Below is a small trained network, with its code and all its weights. Each question gives an input and a class and asks what happens when units are switched off, that is, made to give their printed mean instead of their output.

import numpy as np


def w(rows, s, z=0):
    codes = np.array(rows[::2]) - 128.0
    scale = np.full(codes.shape[1], s)
    scale[-1] = z or s
    return codes * scale


def norm(h):
    return h / np.sqrt((h * h).mean(-1, keepdims=True) + 1e-5)


def f(y):
    return np.maximum(y, 0)


def log_softmax(a):
    a = a - a.max(-1, keepdims=True)
    return a - np.log(np.exp(a).sum(-1, keepdims=True))


def net(x, mask):
    res = np.array(x, float).reshape(1, 8) / 4 @ E
    u = 0
    for l in range(2):
        y = f(norm(res) @ A[l][:, :-1].T + A[l][:, -1])
        res = res + np.where(mask[u : u + 7], y, B[l][:, -1]) @ B[l][:, :-1]
        u += 7
    return log_softmax(norm(res)[-1] @ U[:, :-1].T + U[:, -1])


A, B = {}, {}
E = w([
[134,141,126,137,125,124,140,130,129,118,127],'x0',
[51,176,184,177,193,65,39,84,109,20,178],'x1',
[92,93,167,176,130,203,213,42,166,142,90],'x2',
[129,136,130,134,123,124,136,134,125,118,127],'x3',
[129,133,127,122,133,134,134,128,129,132,135],'x4',
[134,124,116,132,123,120,130,117,130,126,128],'x5',
[125,123,138,127,128,128,123,133,127,130,124],'x6',
[48,255,132,48,89,80,78,136,218,168,75],'x7',
],0.0043)
A[0] = w([
[105,176,176,145,97,146,141,79,153,171,65,3],'L0N1',
[61,205,223,73,107,11,8,9,220,83,140,40],'L0N2',
[82,253,124,37,64,108,145,112,199,125,39,185],'L0N3',
[133,66,135,167,206,138,94,138,61,16,188,104],'L0N4',
[65,109,221,197,133,140,132,2,130,99,120,18],'L0N5',
[94,151,192,143,211,77,75,47,117,73,165,153],'L0N6',
[163,132,70,70,178,98,94,207,112,68,115,226],'L0N7',
],0.0037,0.0032)
B[0] = w([
[66,119,103,65,86,110,210,59,222,134,156,149],'L0N1',
[70,165,84,201,133,184,119,221,118,127,129,231],'L0N2',
[140,96,127,57,151,118,82,74,171,241,123,254],'L0N3',
[160,90,135,109,63,104,149,78,123,172,150,218],'L0N4',
[142,118,153,101,255,154,127,137,110,67,86,188],'L0N5',
[116,183,195,185,87,111,86,90,131,129,189,224],'L0N6',
[194,80,165,91,84,83,125,172,125,139,113,208],'L0N7',
],0.0062,0.0054)
A[1] = w([
[121,95,123,180,164,192,163,102,64,83,104,82],'L1N1',
[135,156,100,94,101,165,75,173,165,208,115,68],'L1N2',
[242,20,112,148,112,207,201,197,112,75,109,178],'L1N3',
[67,113,124,211,116,223,184,57,184,143,120,225],'L1N4',
[158,12,116,119,113,121,231,183,61,100,103,76],'L1N5',
[155,69,188,182,142,95,111,90,64,3,204,82],'L1N6',
[55,194,159,169,222,149,28,64,137,166,117,253],'L1N7',
],0.0054,0.0019)
B[1] = w([
[186,86,178,96,206,171,145,115,194,82,117,186],'L1N1',
[186,88,123,153,163,90,126,92,66,66,111,207],'L1N2',
[57,225,114,202,128,84,41,182,99,91,122,254],'L1N3',
[60,127,181,114,205,234,182,102,177,142,80,227],'L1N4',
[61,254,59,121,104,136,139,195,182,44,159,219],'L1N5',
[169,30,176,68,135,113,151,39,91,227,126,229],'L1N6',
[163,131,72,158,83,135,212,195,95,29,133,236],'L1N7',
],0.0056,0.0071)
U = w([
[104,216,23,199,33,36,11,245,57,55,193,155],'0',
[2,197,116,219,202,217,177,166,206,73,75,254],'1',
[205,96,40,45,123,21,22,177,172,247,29,61],'2',
[60,92,51,46,98,207,198,28,238,218,35,94],'3',
[179,56,208,194,44,21,45,71,38,165,238,112],'4',
[162,20,207,162,236,214,197,9,60,46,162,14],'5',
],0.0063,0.0035)

Each question gives the input, the list of numbers given to net, and the class t.
The units are the neurons (one row each of A and B). Each row of codes is followed by its name. A weight is (code - 128) times the scale printed after its matrix; where a second scale follows, it is the last column's (A, B and U).
mask holds one flag per neuron, layer by layer. A switched-off neuron (its flag False) gives its mean, the last column of its row in B, instead of its output. The means were averaged over made-up inputs and are rounded, as every weight is.
A unit's drop is (log p(t) with every unit on - log p(t) with that unit switched off) / (log p(t) with every unit on - log p(t) with every unit switched off).
The circuit of an input: a set's keep is (log p(t) with only the set's units on - log p(t) with every unit switched off) / (log p(t) with every unit on - log p(t) with every unit switched off). Starting from the 12 units with the biggest drops (on a tie, the unit counted first), units are removed one at a time, each time the one whose removal leaves the highest keep (on an exact tie, the one counted first), for as long as the keep stays at least 0.8.
circuit, biggest first: the units of the circuit, biggest drop first
unit that matters most: the unit with the biggest drop
top k neurons: the k neurons with the biggest drops, biggest first
top k neurons in layer l: the k neurons of layer l with the biggest drops, biggest first
drop when u is switched off: that unit's drop, to one decimal
input [2,-7,1,8,7,-3,7,-2], class 1: top neuron in layer 0 -> [L0N7]
input [-1,-1,-6,8,4,-6,2,6], class 2: top 3 neurons -> [L0N3 L1N3 L1N5]
input [-4,0,-1,-6,4,8,8,6], class 2: circuit, biggest first -> [L0N3 L1N4]
input [-5,1,-2,4,1,8,5,-7], class 4: top 2 neurons in layer 1 -> [L1N6 L1N7]
input [3,1,-4,-7,7,-1,-8,-6], class 4: top 2 neurons in layer 1 -> [L1N6 L1N7]
input [2,4,0,-7,0,3,4,5], class 0: top 2 neurons in layer 1 -> [L1N7 L1N4]
input [-2,3,0,1,8,-4,5,-8], class 4: top 2 neurons -> [L0N4 L1N4]
input [5,6,-1,8,-5,-4,2,-6], class 4: circuit, biggest first -> [L0N4 L1N4]
input [8,-8,0,6,-3,4,7,0], class 0: top 2 neurons in layer 1 -> [L1N3 L1N4]
input [5,-2,0,-5,-8,6,-2,0], class 0: top 2 neurons in layer 1 -> [L1N4 L1N6]
input [8,-5,1,-3,-7,4,6,-6], class 1: top 2 neurons -> [L0N7 L1N1]
input [-1,-2,3,0,6,7,-3,-8], class 1: top 2 neurons in layer 1 -> [L1N5 L1N3]
input [3,-1,0,-8,0,6,8,-5], class 0: top 2 neurons in layer 1 -> [L1N3 L1N5]
input [6,-2,-8,-7,4,-8,1,1], class 2: circuit, biggest first -> [L1N3]
input [-6,2,3,6,0,0,4,0], class 5: top 2 neurons -> [L0N5 L1N6]
input [-8,-4,-7,-5,-6,3,-4,-7], class 0: top 2 neurons in layer 1 -> [L1N5 L1N3]
input [7,5,0,5,-6,-8,2,-7], class 4: top 3 neurons -> [L0N4 L1N4 L0N2]
input [5,-1,-5,4,0,3,-5,6], class 2: top 3 neurons -> [L0N3 L1N3 L1N5]
input [-3,0,-1,4,5,-4,-4,2], class 2: top 2 neurons -> [L0N3 L1N3]
input [-2,3,-6,-1,6,6,3,-7], class 4: unit that matters most -> L1N6
input [6,-5,0,-5,-6,-7,-2,-6], class 0: drop when L1N3 is switched off -> 0.4
input [-6,-8,7,7,1,3,2,-5], class 1: drop when L1N3 is switched off -> 0.1
input [1,0,0,-8,-3,4,-3,6], class 2: drop when L1N2 is switched off -> 0.4
